Below is a small trained network, with its code and all its weights. Each question gives an input and a target symbol and asks what happens when units are switched off, that is, made to give their printed mean instead of their output.

import numpy as np


def w(rows, s, z=0):
    codes = np.array(rows[::2]) - 128.0
    scale = np.full(codes.shape[1], s)
    scale[-1] = z or s
    return codes * scale


def norm(h):
    return h / np.sqrt((h * h).mean(-1, keepdims=True) + 1e-5)


def f(y):
    return np.maximum(y, 0)


def softmax(a):
    e = np.exp(a - a.max(-1, keepdims=True))
    return e / e.sum(-1, keepdims=True)


def log_softmax(a):
    a = a - a.max(-1, keepdims=True)
    return a - np.log(np.exp(a).sum(-1, keepdims=True))


def net(x, mask):
    ids = ['αγεμξπσ'.index(c) for c in x.split()]
    T = len(ids)
    res = E[ids] + P[:T]
    r = norm(res)
    for j in range(3):
        rows = slice(4 * j, 4 * j + 4)
        q, k, v = (r @ M[0][rows].T for M in (Q, K, V))
        z = softmax(np.where(np.tri(T) > 0, q @ k.T / 4**0.5, -1e9)) @ v
        o = O[0][rows]
        res = res + np.where(mask[j], z, o[:, -1]) @ o[:, :-1]
    y = f(norm(res) @ A[0][:, :-1].T + A[0][:, -1])
    res = res + np.where(mask[3:19], y, B[0][:, -1]) @ B[0][:, :-1]
    return log_softmax(norm(res)[-1] @ U[:, :-1].T + U[:, -1])


Q, K, V, O, A, B = {}, {}, {}, {}, {}, {}
E = w([
[128,150,200,157,87,147,153,183,95,254],'α',
[170,251,169,166,194,114,97,115,64,119],'γ',
[60,147,170,135,215,192,105,102,143,168],'ε',
[181,102,169,139,111,56,136,47,131,177],'μ',
[60,133,169,136,82,128,39,82,196,143],'ξ',
[137,83,166,110,138,50,125,159,129,97],'π',
[197,117,146,148,136,147,112,180,179,123],'σ',
],0.019)
P = w([
[195,74,192,63,186,201,173,44,118,25],'0',
[205,144,137,98,211,133,196,69,142,65],'1',
[191,137,106,108,204,59,185,83,174,118],'2',
[170,127,105,119,182,56,137,96,161,162],'3',
[153,120,82,122,178,34,105,112,151,189],'4',
[156,119,122,160,106,58,101,125,91,142],'5',
[150,125,64,134,108,47,64,136,106,201],'6',
[155,125,46,121,53,53,47,156,64,175],'7',
[150,142,52,149,44,69,42,175,46,161],'8',
[99,118,66,120,46,102,2,170,29,151],'9',
],0.0064)
Q[0] = w([
[185,57,97,82,86,137,97,85,198,41],'h1',
[119,77,122,81,62,175,149,178,46,125],'h1',
[191,65,157,160,153,50,98,181,152,134],'h1',
[158,40,239,219,87,74,22,124,130,201],'h1',
[137,125,216,165,134,78,50,150,175,192],'h2',
[109,176,22,137,124,161,183,112,120,70],'h2',
[145,60,96,159,159,156,175,168,134,145],'h2',
[163,67,82,103,126,167,194,110,228,30],'h2',
[81,229,157,143,178,62,2,56,115,119],'h3',
[168,52,31,94,53,92,200,192,174,104],'h3',
[184,146,158,140,75,81,127,162,93,159],'h3',
[134,106,180,123,162,60,152,149,138,167],'h3',
],0.0079)
K[0] = w([
[196,118,210,150,143,149,164,163,108,119],'h1',
[63,159,117,163,118,167,183,75,73,60],'h1',
[137,133,149,124,153,161,180,212,110,241],'h1',
[86,160,110,138,94,116,110,205,73,162],'h1',
[112,173,28,175,92,56,57,179,150,99],'h2',
[94,41,138,90,181,110,247,94,171,139],'h2',
[107,254,192,107,170,138,116,49,119,184],'h2',
[131,121,211,74,182,148,161,162,168,124],'h2',
[144,114,118,169,59,99,138,250,73,206],'h3',
[156,122,172,129,164,96,120,75,179,54],'h3',
[65,150,118,116,91,149,18,135,154,93],'h3',
[156,103,62,124,67,64,61,159,188,68],'h3',
],0.0081)
V[0] = w([
[169,156,169,156,58,145,122,199,136,119],'h1',
[95,179,139,125,2,160,156,85,97,206],'h1',
[60,144,157,83,156,152,152,123,52,134],'h1',
[108,138,104,126,168,182,182,159,161,145],'h1',
[221,181,185,179,153,148,142,133,94,201],'h2',
[100,63,170,84,62,171,146,149,203,207],'h2',
[172,113,112,128,170,206,22,171,155,92],'h2',
[47,138,140,140,154,76,101,161,51,66],'h2',
[179,65,75,176,146,115,153,152,139,130],'h3',
[94,90,144,109,74,144,249,200,87,136],'h3',
[109,187,133,146,61,136,147,117,109,189],'h3',
[96,104,136,123,152,75,67,122,102,109],'h3',
],0.0092)
O[0] = w([
[64,12,202,74,196,97,87,207,83,176,186],'h1',
[137,60,198,115,98,98,30,80,130,113,179],'h1',
[70,236,143,131,82,121,103,63,194,165,133],'h1',
[118,217,87,177,144,226,46,156,67,77,105],'h1',
[130,150,123,120,86,208,73,141,66,107,253],'h2',
[92,99,142,192,110,161,170,88,214,74,105],'h2',
[114,66,79,204,179,45,83,251,86,190,160],'h2',
[112,200,154,109,108,64,222,132,133,187,118],'h2',
[206,156,66,84,59,202,207,177,149,82,105],'h3',
[116,156,201,140,73,76,110,142,74,120,45],'h3',
[109,97,134,146,158,66,53,104,103,89,100],'h3',
[91,221,88,119,140,93,255,50,205,159,188],'h3',
],0.0065,0.0064)
A[0] = w([
[19,91,182,179,114,149,57,107,85,158,17],'n1',
[218,215,112,119,145,179,174,171,91,123,213],'n2',
[121,144,93,91,121,154,152,152,101,191,85],'n3',
[116,244,98,98,133,140,247,120,207,175,123],'n4',
[133,129,174,68,115,119,48,169,58,115,123],'n5',
[74,104,41,172,100,173,50,21,123,105,26],'n6',
[181,121,192,151,92,96,80,117,157,8,156],'n7',
[68,217,103,229,176,100,111,134,84,31,61],'n8',
[87,118,85,196,87,117,108,210,159,163,185],'n9',
[110,121,54,164,135,183,149,94,225,106,231],'n10',
[87,119,141,82,100,170,124,169,175,110,220],'n11',
[120,199,152,99,88,173,152,251,128,131,147],'n12',
[223,181,66,124,144,136,127,100,76,82,136],'n13',
[195,99,180,18,223,50,173,153,178,119,246],'n14',
[135,110,3,161,167,79,211,202,67,137,252],'n15',
[46,114,163,191,149,87,77,99,198,108,85],'n16',
],0.0074,0.0017)
B[0] = w([
[114,125,86,128,147,136,228,109,166,148,242],'n1',
[97,25,114,194,92,82,145,99,157,79,208],'n2',
[161,115,116,174,149,98,95,72,212,88,172],'n3',
[105,99,186,62,10,108,164,164,186,91,237],'n4',
[159,225,107,101,105,90,159,150,124,173,243],'n5',
[179,96,97,110,140,121,90,102,148,159,168],'n6',
[92,114,43,66,153,119,206,170,182,84,187],'n7',
[126,163,79,102,52,144,128,152,102,168,167],'n8',
[134,52,127,104,210,145,142,107,74,106,176],'n9',
[200,159,147,117,168,78,91,160,2,125,189],'n10',
[99,69,141,195,106,79,202,203,155,104,158],'n11',
[139,115,183,140,174,82,84,154,119,132,181],'n12',
[89,44,146,90,154,129,112,104,161,131,175],'n13',
[83,174,142,159,100,114,84,143,149,134,254],'n14',
[101,92,120,111,130,234,173,169,128,73,222],'n15',
[85,166,101,191,182,87,131,53,137,106,220],'n16',
],0.0072,0.0071)
U = w([
[120,92,231,154,76,164,95,118,142,91,76],'α',
[173,144,168,44,144,84,105,140,101,139,172],'γ',
[98,164,77,115,110,166,106,112,172,122,158],'ε',
[165,64,131,2,117,139,108,37,139,98,77],'μ',
[117,78,164,183,170,44,100,88,197,112,5],'ξ',
[93,120,162,52,89,76,199,138,189,116,165],'π',
[135,37,109,136,136,134,113,184,144,103,228],'σ',
],0.0077,0.0019)

Each question gives the input, a string of symbols that net reads in full, and the target symbol t.
The units are the heads (4 rows each of Q, K, V and O) and the neurons (one row each of A and B). Each row of codes is followed by its name. A weight is (code - 128) times the scale printed after its matrix; where a second scale follows, it is the last column's (O, A, B and U).
mask holds one flag per unit, heads first, then neurons. A switched-off unit (its flag False) gives its mean, the last column of its rows in O or B, instead of its output. The means were averaged over made-up inputs and are rounded, as every weight is.
A unit's drop is (log p(t) with every unit on - log p(t) with that unit switched off) / (log p(t) with every unit on - log p(t) with every unit switched off).
The circuit of an input: a set's keep is (log p(t) with only the set's units on - log p(t) with every unit switched off) / (log p(t) with every unit on - log p(t) with every unit switched off). Starting from the 12 units with the biggest drops (on a tie, the unit counted first), units are removed one at a time, each time the one whose removal leaves the highest keep (on an exact tie, the one counted first), for as long as the keep stays at least 0.8.
units of the circuit, in order: the units of the circuit, biggest drop first
most important unit: the unit with the biggest drop
k most important neurons: the k neurons with the biggest drops, biggest first
heads that matter: for each layer, one digit per head in row order, 1 if its drop is at least 0.15 and else 0, layers parted by /
input π σ α μ, target μ: units of the circuit, in order => (h2 h3 n2)
input ε μ ξ σ π π, target σ: units of the circuit, in order => (h1 n15)
input ε α ε π ξ σ π ε, target ξ: units of the circuit, in order => (h2 n16)
input μ μ ε α, target α: units of the circuit, in order => (h2)
input ξ π π γ π ξ π ξ, target π: units of the circuit, in order => (h3 h1)
input ξ γ α ξ π σ, target ξ: heads that matter => 101
input π μ ξ σ π, target σ: heads that matter => 100
input ε σ σ α ξ μ γ ε α ξ, target ξ: units of the circuit, in order => (h2 n16)
input μ γ π γ σ ε π α, target γ: units of the circuit, in order => (h2 n12)
input π ε α π μ α μ ε, target μ: 2 most important neurons => (n6 n14)
input π γ π ξ, target π: units of the circuit, in order => (h1 n4)
input γ π γ ε α μ ε, target γ: units of the circuit, in order => (h3 h2)
input μ ε π ε π γ, target π: heads that matter => 000
input π ε ξ π γ μ ξ α, target ξ: most important unit => h3
input μ π μ γ γ, target μ: heads that matter => 111
input μ π ε ε, target π: heads that matter => 100
input ε ε ε, target ε: heads that matter => 100
input α ξ π π ε ε ε α, target ε: units of the circuit, in order => (h3 h1)
input μ σ π γ, target σ: 3 most important neurons => (n2 n15 n5)
input σ ξ ξ γ, target ξ: most important unit => h1
input μ π π ε ε, target π: heads that matter => 000
input σ γ π γ, target π: units of the circuit, in order => (h1 n4)
input π π γ α π γ ε π, target γ: heads that matter => 110
input ξ π γ π σ ε μ, target σ: heads that matter => 110
